Below is a small trained network, with its code and all its weights. Each question gives an input and a class and asks what happens when units are switched off, that is, made to give their printed mean instead of their output.

import numpy as np


def w(rows, s, z=0):
    codes = np.array(rows[::2]) - 128.0
    scale = np.full(codes.shape[1], s)
    scale[-1] = z or s
    return codes * scale


def f(y):
    return y / 2 * (1 + np.tanh(0.7978845608 * (y + 0.044715 * y**3)))


def log_softmax(a):
    a = a - a.max(-1, keepdims=True)
    return a - np.log(np.exp(a).sum(-1, keepdims=True))


def net(x, mask):
    res = np.array(x, float).reshape(1, 4) / 4 @ E
    y = f(res @ A[0][:, :-1].T + A[0][:, -1])
    res = res + np.where(mask, y, B[0][:, -1]) @ B[0][:, :-1]
    return log_softmax(res[-1] @ U[:, :-1].T + U[:, -1])


A, B = {}, {}
E = w([
[140,127,132,102,93,35,127,57,131,142,50,121],'x0',
[133,153,135,133,73,185,145,2,121,125,167,112],'x1',
[139,109,135,38,38,154,140,107,137,139,34,124],'x2',
[131,137,128,234,122,216,129,83,126,124,87,122],'x3',
],0.0056)
A[0] = w([
[119,127,125,124,124,132,130,141,127,133,117,127,128],'n0',
[126,126,127,130,128,128,130,129,128,126,125,127,54],'n1',
[132,128,129,131,131,129,121,128,127,130,125,128,119],'n2',
[124,129,129,134,125,132,155,118,128,128,122,125,93],'n3',
[129,132,128,95,122,63,122,118,130,127,89,127,205],'n4',
[136,116,128,132,130,124,121,132,131,129,117,129,134],'n5',
[131,119,128,132,129,126,125,127,128,126,122,129,109],'n6',
[134,121,130,132,130,132,130,127,130,127,133,128,108],'n7',
[128,115,129,135,125,125,138,122,128,124,120,124,89],'n8',
[128,116,125,127,132,135,134,131,129,122,147,128,98],'n9',
[121,126,127,122,124,122,136,127,130,127,132,129,131],'n10',
[124,128,126,128,126,126,132,128,128,127,125,128,104],'n11',
[126,124,130,171,164,128,121,250,128,125,110,130,192],'n12',
[129,127,126,148,137,50,131,107,127,130,99,128,42],'n13',
[128,128,128,143,164,55,126,182,128,129,167,130,151],'n14',
[128,128,125,152,141,133,125,170,130,129,124,129,149],'n15',
[131,121,129,131,128,125,125,130,129,131,120,128,125],'n16',
[128,118,125,130,129,133,136,130,128,124,139,130,95],'n17',
[125,128,129,130,127,129,135,125,128,126,125,127,79],'n18',
[128,126,128,91,113,60,131,103,127,131,69,128,173],'n19',
[125,123,126,128,132,134,132,133,130,125,139,132,65],'n20',
[137,127,127,143,129,140,144,111,130,132,127,134,117],'n21',
[133,118,126,138,135,104,129,123,129,125,109,132,101],'n22',
[126,124,127,131,127,126,134,125,129,127,123,127,61],'n23',
[125,123,126,126,125,126,130,132,129,130,123,126,137],'n24',
[126,129,129,124,138,154,123,146,127,126,200,127,165],'n25',
[129,124,131,133,126,129,142,122,129,128,125,127,85],'n26',
[127,124,126,130,129,128,128,130,128,125,123,126,92],'n27',
[128,121,124,124,133,142,135,138,131,128,169,130,127],'n28',
[125,132,128,127,126,126,126,130,128,129,125,126,118],'n29',
[135,128,127,166,151,107,120,126,129,124,171,128,126],'n30',
[123,136,127,182,159,99,130,147,127,130,162,129,60],'n31',
[121,125,128,121,124,123,137,127,130,126,133,129,134],'n32',
[145,129,131,135,129,132,114,121,124,132,141,126,195],'n33',
[137,131,124,160,133,119,121,100,129,129,133,126,141],'n34',
[123,129,126,120,125,127,127,131,131,130,130,127,147],'n35',
[122,131,128,155,147,93,132,87,126,128,204,128,128],'n36',
[132,126,130,131,129,130,131,124,130,128,128,128,112],'n37',
[130,124,128,66,117,132,123,167,128,128,146,129,138],'n38',
[126,127,129,130,129,128,133,129,129,127,126,129,4],'n39',
[123,130,125,102,118,156,126,159,130,128,104,128,85],'n40',
[127,126,129,129,127,127,130,127,129,127,128,127,75],'n41',
[124,132,128,123,126,128,121,132,130,130,126,126,147],'n42',
[130,125,123,152,146,134,130,189,128,133,118,130,164],'n43',
[130,127,128,130,129,129,122,131,129,128,124,126,124],'n44',
[126,128,131,125,125,125,134,124,130,127,136,130,141],'n45',
[132,133,128,207,122,203,127,48,127,128,93,126,163],'n46',
[127,124,126,129,127,124,132,129,129,128,124,128,112],'n47',
],0.021,0.0033)
B[0] = w([
[133,127,127,113,122,117,132,116,129,127,129,129,132],'n0',
[144,132,134,138,159,158,144,107,123,138,105,122,120],'n1',
[126,128,128,128,128,131,133,125,131,130,121,127,127],'n2',
[126,116,116,142,157,141,121,150,132,126,114,128,129],'n3',
[194,113,131,64,110,112,128,123,129,121,102,127,192],'n4',
[127,138,128,113,112,121,136,118,126,125,118,127,131],'n5',
[130,129,128,125,132,134,135,122,128,130,114,126,126],'n6',
[130,138,128,132,131,140,137,119,126,124,118,125,127],'n7',
[133,125,127,134,149,138,131,128,126,133,108,130,125],'n8',
[132,150,135,134,140,133,132,118,128,133,116,126,131],'n9',
[140,130,129,132,143,142,133,128,127,131,132,129,130],'n10',
[136,127,128,131,145,139,133,124,126,131,121,125,125],'n11',
[155,86,133,103,132,56,245,126,125,131,130,133,234],'n12',
[108,148,129,36,130,173,114,132,129,129,90,129,161],'n13',
[126,72,122,221,118,146,52,122,130,122,79,125,208],'n14',
[146,127,123,130,123,109,170,127,131,128,130,125,159],'n15',
[130,132,126,120,122,125,133,122,127,125,118,127,128],'n16',
[131,143,132,131,137,135,133,119,130,127,117,127,127],'n17',
[136,127,128,137,155,146,134,126,126,132,115,126,123],'n18',
[250,116,126,111,143,87,133,136,128,133,104,131,203],'n19',
[140,143,137,137,152,146,137,112,129,136,105,125,125],'n20',
[111,122,130,133,129,158,125,134,133,123,120,130,140],'n21',
[126,138,131,106,133,156,140,118,123,129,96,124,133],'n22',
[143,128,132,138,161,158,142,111,123,138,103,124,121],'n23',
[133,131,127,121,116,119,128,127,127,121,130,129,130],'n24',
[128,206,122,161,121,67,123,130,126,134,110,127,186],'n25',
[133,126,126,138,154,148,132,127,125,131,111,126,125],'n26',
[138,132,132,130,142,144,141,110,124,134,111,123,124],'n27',
[126,171,131,139,130,110,127,124,132,133,111,131,151],'n28',
[134,128,128,129,136,133,132,126,125,129,124,126,127],'n29',
[125,140,130,162,130,112,137,126,123,135,195,130,169],'n30',
[127,97,128,168,133,111,162,128,130,125,185,130,173],'n31',
[139,130,129,132,144,142,132,131,128,133,134,129,130],'n32',
[101,130,121,122,92,99,116,148,136,117,153,132,143],'n33',
[88,122,124,139,119,136,134,135,126,128,144,125,149],'n34',
[132,129,131,125,124,123,126,133,128,125,139,129,132],'n35',
[147,156,132,105,147,165,138,127,126,134,206,127,183],'n36',
[127,128,123,132,138,138,131,129,129,129,120,126,127],'n37',
[110,155,131,103,132,145,148,130,126,130,188,129,174],'n38',
[153,132,135,143,179,171,148,100,118,143,94,120,117],'n39',
[141,105,126,107,142,127,134,121,128,125,148,128,145],'n40',
[139,130,131,135,154,149,138,117,123,135,115,124,122],'n41',
[128,127,129,122,119,119,126,132,129,126,134,126,131],'n42',
[148,115,127,123,134,100,183,124,130,129,127,126,175],'n43',
[129,130,129,125,123,128,134,119,128,130,122,126,128],'n44',
[130,128,124,132,141,135,128,135,129,136,137,128,131],'n45',
[65,71,131,97,128,253,95,128,127,120,202,125,250],'n46',
[136,130,128,127,134,137,134,120,124,128,119,127,126],'n47',
],0.034,0.013)
U = w([
[100,195,130,120,136,139,102,137,125,138,150,128,164],'0',
[92,145,129,155,176,144,126,100,116,140,38,115,6],'1',
[82,141,123,211,131,92,150,124,127,135,148,131,140],'2',
[143,141,123,131,119,98,96,128,131,132,34,128,24],'3',
[2,127,124,136,120,179,106,128,129,119,138,121,131],'4',
[147,97,136,92,129,117,157,134,126,125,140,135,221],'5',
[121,106,125,134,124,165,64,123,132,122,141,121,108],'6',
[89,142,126,150,167,141,125,111,126,133,43,127,34],'7',
],0.0082,0.002)

Each question gives the input, the list of numbers given to net, and the class t.
The units are the neurons (one row each of A and B). Each row of codes is followed by its name. A weight is (code - 128) times the scale printed after its matrix; where a second scale follows, it is the last column's (A, B and U).
mask holds one flag per neuron, in row order. A switched-off neuron (its flag False) gives its mean, the last column of its row in B, instead of its output. The means were averaged over made-up inputs and are rounded, as every weight is.
A unit's drop is (log p(t) with every unit on - log p(t) with that unit switched off) / (log p(t) with every unit on - log p(t) with every unit switched off).
The circuit of an input: a set's keep is (log p(t) with only the set's units on - log p(t) with every unit switched off) / (log p(t) with every unit on - log p(t) with every unit switched off). Starting from the 12 units with the biggest drops (on a tie, the unit counted first), units are removed one at a time, each time the one whose removal leaves the highest keep (on an exact tie, the one counted first), for as long as the keep stays at least 0.8.
circuit, biggest first: the units of the circuit, biggest drop first
unit that matters most: the unit with the biggest drop
top k neurons: the k neurons with the biggest drops, biggest first
drop of u: that unit's drop, to one decimal
input [-2,-7,-3,5], class 2: circuit, biggest first	n4; n46
input [0,-4,0,-8], class 3: unit that matters most	n14
input [-8,1,4,-4], class 2: circuit, biggest first	n46; n4
input [5,-7,-1,-2], class 3: circuit, biggest first	n14; n46
input [4,6,-6,-7], class 0: circuit, biggest first	n12; n36
input [-4,-3,0,2], class 2: circuit, biggest first	n4; n46
input [-1,-1,-2,5], class 4: top 2 neurons	n19; n46
input [7,6,-7,-2], class 6: top 2 neurons	n12; n25
input [-6,2,6,-4], class 0: circuit, biggest first	n46; n12; n19
input [5,1,-5,-6], class 6: top 2 neurons	n12; n14
input [8,-2,1,8], class 6: top 2 neurons	n19; n12
input [4,-4,7,3], class 3: top 2 neurons	n46; n12
input [-2,-6,-4,6], class 2: top 2 neurons	n4; n19
input [-1,-1,-1,1], class 2: top 4 neurons	n46; n4; n19; n13
input [-7,8,8,-3], class 4: top neuron	n19
input [2,-2,8,7], class 6: top 3 neurons	n12; n46; n19
input [-2,1,1,1], class 4: top 2 neurons	n19; n12
input [6,0,-3,2], class 6: top 2 neurons	n12; n43
input [-5,-1,3,6], class 4: top 2 neurons	n46; n19
input [4,4,5,4], class 6: drop of n12	0.2
input [8,-2,-5,-5], class 3: drop of n14	0.2
input [8,6,7,-5], class 3: drop of n12	0.2
